Below are the code and all the weights of a small trained network. Each question names an input and a class and asks about switching units off, where a switched-off unit gives its printed mean instead of its output.

import numpy as np


def w(rows, s, z=0):
    codes = np.array(rows[::2]) - 128.0
    scale = np.full(codes.shape[1], s)
    scale[-1] = z or s
    return codes * scale


def f(y):
    return np.maximum(y, 0)


def log_softmax(a):
    a = a - a.max(-1, keepdims=True)
    return a - np.log(np.exp(a).sum(-1, keepdims=True))


def net(x, mask):
    res = np.array(x, float).reshape(1, 6) / 4 @ E
    y = f(res @ A[0][:, :-1].T + A[0][:, -1])
    res = res + np.where(mask, y, B[0][:, -1]) @ B[0][:, :-1]
    return log_softmax(res[-1] @ U[:, :-1].T + U[:, -1])


A, B = {}, {}
E = w([
[125,125,125,131,130],'x0',
[131,132,124,119,129],'x1',
[40,225,67,175,45],'x2',
[129,129,123,123,130],'x3',
[54,206,188,111,252],'x4',
[254,183,96,220,169],'x5',
],0.013)
A[0] = w([
[30,65,156,34,84,238],'n1',
[150,114,194,149,219,125],'n2',
[100,125,164,98,210,99],'n3',
[33,235,198,104,177,154],'n4',
[128,145,64,148,20,134],'n5',
[234,204,129,227,159,146],'n6',
[83,247,76,198,135,93],'n7',
[134,139,187,75,247,114],'n8',
[243,208,70,202,185,136],'n9',
[216,40,129,134,69,153],'n10',
[160,2,147,69,144,253],'n11',
[181,30,129,125,103,176],'n12',
[210,59,223,76,171,255],'n13',
[231,121,90,230,65,199],'n14',
[101,95,118,137,4,229],'n15',
[133,236,115,127,216,84],'n16',
[107,75,173,45,85,216],'n17',
[137,165,126,156,133,68],'n18',
[76,184,214,158,215,171],'n19',
[29,168,113,246,163,118],'n20',
[69,250,65,155,39,166],'n21',
[139,135,82,133,40,137],'n22',
],0.011,0.0093)
B[0] = w([
[12,96,62,161,97,238],'n1',
[143,110,152,100,207,195],'n2',
[76,121,141,106,158,181],'n3',
[66,130,83,10,103,230],'n4',
[95,186,173,180,165,195],'n5',
[209,131,175,85,125,234],'n6',
[131,177,166,81,93,201],'n7',
[97,108,156,109,170,209],'n8',
[214,137,179,106,136,239],'n9',
[188,137,91,166,69,215],'n10',
[154,36,115,164,89,236],'n11',
[173,100,90,150,73,203],'n12',
[150,40,101,152,190,251],'n13',
[199,182,137,194,142,239],'n14',
[77,150,89,189,123,213],'n15',
[126,129,174,72,119,192],'n16',
[76,76,93,151,99,204],'n17',
[132,123,155,128,100,141],'n18',
[131,79,125,37,173,221],'n19',
[158,171,132,58,90,192],'n20',
[94,212,157,155,74,229],'n21',
[90,169,170,193,181,181],'n22',
],0.012,0.022)
U = w([
[150,50,52,224,93,158],'0',
[251,92,105,210,137,234],'1',
[82,40,123,140,188,177],'2',
[197,88,175,127,239,128],'3',
[67,146,124,246,114,186],'4',
[191,194,164,219,141,93],'5',
[83,158,66,101,107,50],'6',
[171,148,205,94,88,2],'7',
],0.013,0.0036)

Each question gives the input, the list of numbers given to net, and the class t.
The units are the neurons (one row each of A and B). Each row of codes is followed by its name. A weight is (code - 128) times the scale printed after its matrix; where a second scale follows, it is the last column's (A, B and U).
mask holds one flag per neuron, in row order. A switched-off neuron (its flag False) gives its mean, the last column of its row in B, instead of its output. The means were averaged over made-up inputs and are rounded, as every weight is.
A unit's drop is (log p(t) with every unit on - log p(t) with that unit switched off) / (log p(t) with every unit on - log p(t) with every unit switched off).
The circuit of an input: a set's keep is (log p(t) with only the set's units on - log p(t) with every unit switched off) / (log p(t) with every unit on - log p(t) with every unit switched off). Starting from the 12 units with the biggest drops (on a tie, the unit counted first), units are removed one at a time, each time the one whose removal leaves the highest keep (on an exact tie, the one counted first), for as long as the keep stays at least 0.8.
circuit, biggest first: the units of the circuit, biggest drop first
k most important neurons: the k neurons with the biggest drops, biggest first
drop of u: that unit's drop, to one decimal
input [7,-8,1,-3,4,2], class 7: circuit, biggest first -> [n13]
input [8,0,-1,-8,5,0], class 2: 2 most important neurons -> [n9 n14]
input [0,1,1,-6,6,-7], class 6: 2 most important neurons -> [n4 n13]
input [-1,2,-3,-6,8,0], class 2: 2 most important neurons -> [n4 n9]
input [2,-8,2,2,-1,0], class 4: 2 most important neurons -> [n9 n6]
input [0,8,1,2,8,-2], class 6: 2 most important neurons -> [n4 n13]
input [4,4,3,3,7,1], class 7: 4 most important neurons -> [n1 n16 n15 n7]
input [7,-8,7,1,-5,0], class 4: 3 most important neurons -> [n15 n9 n6]
input [-6,-6,8,3,5,1], class 7: 2 most important neurons -> [n1 n7]
input [-1,-5,1,-4,3,7], class 7: 2 most important neurons -> [n13 n7]
input [-5,6,2,-6,1,-2], class 6: drop of n14 -> 0.1
input [-5,1,0,2,-4,-6], class 0: drop of n21 -> 0.2
input [6,4,3,0,8,-1], class 6: drop of n4 -> 0.5
input [0,8,-7,0,0,-6], class 0: circuit, biggest first -> [n11]
